Below is a small trained network, with its code and all its weights. Each question gives an input and a target symbol and asks what happens when units are switched off, that is, made to give their printed mean instead of their output.

import numpy as np


def w(rows, s, z=0):
    codes = np.array(rows[::2]) - 128.0
    scale = np.full(codes.shape[1], s)
    scale[-1] = z or s
    return codes * scale


def norm(h):
    return h / np.sqrt((h * h).mean(-1, keepdims=True) + 1e-5)


def f(y):
    return y / 2 * (1 + np.tanh(0.7978845608 * (y + 0.044715 * y**3)))


def softmax(a):
    e = np.exp(a - a.max(-1, keepdims=True))
    return e / e.sum(-1, keepdims=True)


def log_softmax(a):
    a = a - a.max(-1, keepdims=True)
    return a - np.log(np.exp(a).sum(-1, keepdims=True))


def net(x, mask):
    ids = ['αγζηθμπσψ'.index(c) for c in x.split()]
    T = len(ids)
    res = E[ids] + P[:T]
    u = 0
    for l in range(3):
        q, k, v = (norm(res) @ M[l].T for M in (Q, K, V))
        z = softmax(np.where(np.tri(T) > 0, q @ k.T / 2**0.5, -1e9)) @ v
        res = res + np.where(mask[u], z, O[l][:, -1]) @ O[l][:, :-1]
        u += 1
        y = f(norm(res) @ A[l][:, :-1].T + A[l][:, -1])
        res = res + np.where(mask[u : u + 4], y, B[l][:, -1]) @ B[l][:, :-1]
        u += 4
    return log_softmax(norm(res)[-1] @ U[:, :-1].T + U[:, -1])


Q, K, V, O, A, B = {}, {}, {}, {}, {}, {}
E = w([
[133,136,85,118,123,81,94,121],'α',
[181,74,109,221,168,128,60,135],'γ',
[111,140,130,103,132,79,54,142],'ζ',
[252,134,119,82,102,139,108,153],'η',
[89,153,147,180,106,90,51,130],'θ',
[159,153,135,169,125,182,178,61],'μ',
[110,73,198,51,173,135,147,119],'π',
[120,112,114,168,94,67,201,164],'σ',
[44,92,82,127,128,130,162,100],'ψ',
],0.024)
P = w([
[180,151,148,185,218,11,187,59],'0',
[172,132,138,162,176,49,152,75],'1',
[162,121,160,146,163,79,110,77],'2',
[159,111,155,140,137,101,95,79],'3',
[153,109,149,133,120,125,86,86],'4',
[146,107,148,125,103,142,80,96],'5',
[140,109,145,118,90,168,76,107],'6',
[130,108,142,109,80,185,70,120],'7',
[135,108,156,108,75,212,64,128],'8',
],0.011)
Q[0] = w([
[139,220,58,76,230,183,207,190],'L0H1',
[245,104,105,96,104,110,118,238],'L0H1',
],0.012)
K[0] = w([
[175,174,66,120,251,26,110,73],'L0H1',
[143,128,132,151,122,171,61,203],'L0H1',
],0.015)
V[0] = w([
[113,153,177,70,31,71,180,1],'L0H1',
[206,89,4,41,183,141,168,117],'L0H1',
],0.0096)
O[0] = w([
[183,255,147,104,229,248,144,111,156],'L0H1',
[133,96,102,56,172,138,145,174,253],'L0H1',
],0.0095,0.0035)
A[0] = w([
[197,64,173,174,109,150,81,166,29],'L0N1',
[25,132,102,208,208,135,193,69,2],'L0N2',
[136,90,214,180,104,138,242,245,103],'L0N3',
[92,148,40,64,117,107,77,64,116],'L0N4',
],0.011,0.0028)
B[0] = w([
[165,69,121,107,84,105,118,185,254],'L0N1',
[136,142,81,88,103,60,128,4,187],'L0N2',
[65,224,151,93,178,149,156,148,175],'L0N3',
[42,128,195,162,134,108,94,135,178],'L0N4',
],0.014,0.006)
Q[1] = w([
[157,127,114,145,89,94,236,153],'L1H1',
[152,110,90,65,146,123,2,101],'L1H1',
],0.015)
K[1] = w([
[182,137,66,142,249,28,68,171],'L1H1',
[11,119,105,47,33,219,123,175],'L1H1',
],0.013)
V[1] = w([
[159,215,123,28,4,57,112,200],'L1H1',
[100,93,220,77,114,94,73,120],'L1H1',
],0.012)
O[1] = w([
[181,120,159,191,139,206,225,112,254],'L1H1',
[252,106,145,130,180,217,171,2,241],'L1H1',
],0.0086,0.0042)
A[1] = w([
[64,27,182,69,189,184,197,132,24],'L1N1',
[171,247,73,89,125,142,185,183,165],'L1N2',
[123,70,59,102,89,127,19,115,255],'L1N3',
[86,196,174,150,109,115,26,113,133],'L1N4',
],0.014,0.0021)
B[1] = w([
[124,84,234,100,235,161,18,217,164],'L1N1',
[244,84,162,145,132,232,107,173,253],'L1N2',
[155,213,95,159,164,130,63,167,254],'L1N3',
[247,169,133,88,130,214,210,141,230],'L1N4',
],0.012,0.0072)
Q[2] = w([
[160,113,252,72,12,194,51,116],'L2H1',
[110,36,7,187,92,117,94,107],'L2H1',
],0.012)
K[2] = w([
[128,79,130,141,54,247,64,148],'L2H1',
[229,69,98,170,156,45,168,176],'L2H1',
],0.015)
V[2] = w([
[92,71,222,137,79,129,115,207],'L2H1',
[99,139,120,32,27,8,127,75],'L2H1',
],0.015)
O[2] = w([
[243,240,117,93,214,100,180,90,93],'L2H1',
[253,95,139,145,191,254,125,181,3],'L2H1',
],0.0083,0.018)
A[2] = w([
[172,136,169,161,171,193,129,161,44],'L2N1',
[90,163,157,148,139,117,251,171,3],'L2N2',
[193,133,178,188,137,182,129,177,149],'L2N3',
[177,138,161,160,102,153,163,142,26],'L2N4',
],0.028,0.0037)
B[2] = w([
[203,52,128,146,118,109,142,144,185],'L2N1',
[80,144,2,81,224,102,189,148,181],'L2N2',
[100,137,142,72,117,170,139,118,253],'L2N3',
[93,125,107,185,166,109,100,141,228],'L2N4',
],0.029,0.014)
U = w([
[52,113,152,110,91,103,134,173,45],'α',
[139,135,109,180,130,78,100,149,128],'γ',
[142,127,100,113,98,131,157,6,172],'ζ',
[115,157,175,91,178,115,95,118,107],'η',
[100,171,128,201,170,205,87,116,82],'θ',
[115,206,152,91,94,143,138,204,132],'μ',
[209,188,109,104,125,147,138,83,78],'π',
[112,172,74,96,149,129,173,147,254],'σ',
[141,80,140,131,142,194,160,151,126],'ψ',
],0.014,0.0038)

Each question gives the input, a string of symbols that net reads in full, and the target symbol t.
The units are the heads (2 rows each of Q, K, V and O) and the neurons (one row each of A and B). Each row of codes is followed by its name. A weight is (code - 128) times the scale printed after its matrix; where a second scale follows, it is the last column's (O, A, B and U).
mask holds one flag per unit, layer by layer, with each layer's heads first. A switched-off unit (its flag False) gives its mean, the last column of its rows in O or B, instead of its output. The means were averaged over made-up inputs and are rounded, as every weight is.
A unit's drop is (log p(t) with every unit on - log p(t) with that unit switched off) / (log p(t) with every unit on - log p(t) with every unit switched off).
The circuit of an input: a set's keep is (log p(t) with only the set's units on - log p(t) with every unit switched off) / (log p(t) with every unit on - log p(t) with every unit switched off). Starting from the 12 units with the biggest drops (on a tie, the unit counted first), units are removed one at a time, each time the one whose removal leaves the highest keep (on an exact tie, the one counted first), for as long as the keep stays at least 0.8.
circuit, biggest first: the units of the circuit, biggest drop first
unit that matters most: the unit with the biggest drop
k most important neurons: the k neurons with the biggest drops, biggest first
top k neurons in layer l: the k neurons of layer l with the biggest drops, biggest first
input γ η μ, target ζ: unit that matters most -> L2N4
input θ η γ μ θ, target μ: circuit, biggest first -> L1H1, L1N4, L2N2
input γ α η η μ η, target α: circuit, biggest first -> L2H1, L2N2
input μ γ α, target μ: circuit, biggest first -> L0N1, L1N4, L1H1, L2N2
input ζ η γ μ θ θ θ, target θ: circuit, biggest first -> L1N4, L2N4
input η α η η σ μ η, target μ: circuit, biggest first -> L2H1, L2N2, L2N1
input η μ ζ η θ η, target θ: circuit, biggest first -> L2N4, L1H1
input α π μ α θ, target μ: top 3 neurons in layer 0 -> L0N1, L0N4, L0N3
input η σ σ ψ γ ζ ψ, target θ: 3 most important neurons -> L0N1, L1N2, L1N3
input η η η μ η θ ψ η ζ, target ψ: 3 most important neurons -> L1N4, L0N2, L0N4
input π σ ψ, target ζ: 3 most important neurons -> L0N2, L2N4, L2N2
input η γ ζ γ, target ζ: circuit, biggest first -> L1H1, L2H1
input μ η π η η η, target ψ: circuit, biggest first -> L1H1, L2N3, L2N4, L2N1
input η η γ γ γ σ γ, target μ: 2 most important neurons -> L0N1, L2N4
input η α μ μ, target θ: top neuron in layer 1 -> L1N4
input μ σ μ σ σ γ μ η μ, target ψ: 3 most important neurons -> L1N4, L1N2, L2N1
input η η σ ψ α η, target μ: circuit, biggest first -> L2N2, L2H1, L2N1, L0N2
input γ μ ζ, target μ: circuit, biggest first -> L1H1, L0H1, L1N4, L2N2
input ζ π ψ α, target ψ: 2 most important neurons -> L0N2, L1N4
input α γ ψ θ, target ψ: unit that matters most -> L1N4
input π γ η μ γ η α γ ζ, target ζ: circuit, biggest first -> L1H1, L2H1
input η γ α γ α α, target γ: 2 most important neurons -> L2N3, L1N3
input γ η η, target ψ: top 3 neurons in layer 2 -> L2N3, L2N2, L2N4
input ψ α μ, target ζ: 2 most important neurons -> L0N2, L0N4
input η α η, target π: 3 most important neurons -> L0N4, L2N4, L2N2
input ζ ζ η μ η ζ, target μ: 4 most important neurons -> L0N1, L1N2, L1N4, L2N4
input η ζ ζ α, target ζ: circuit, biggest first -> L1H1
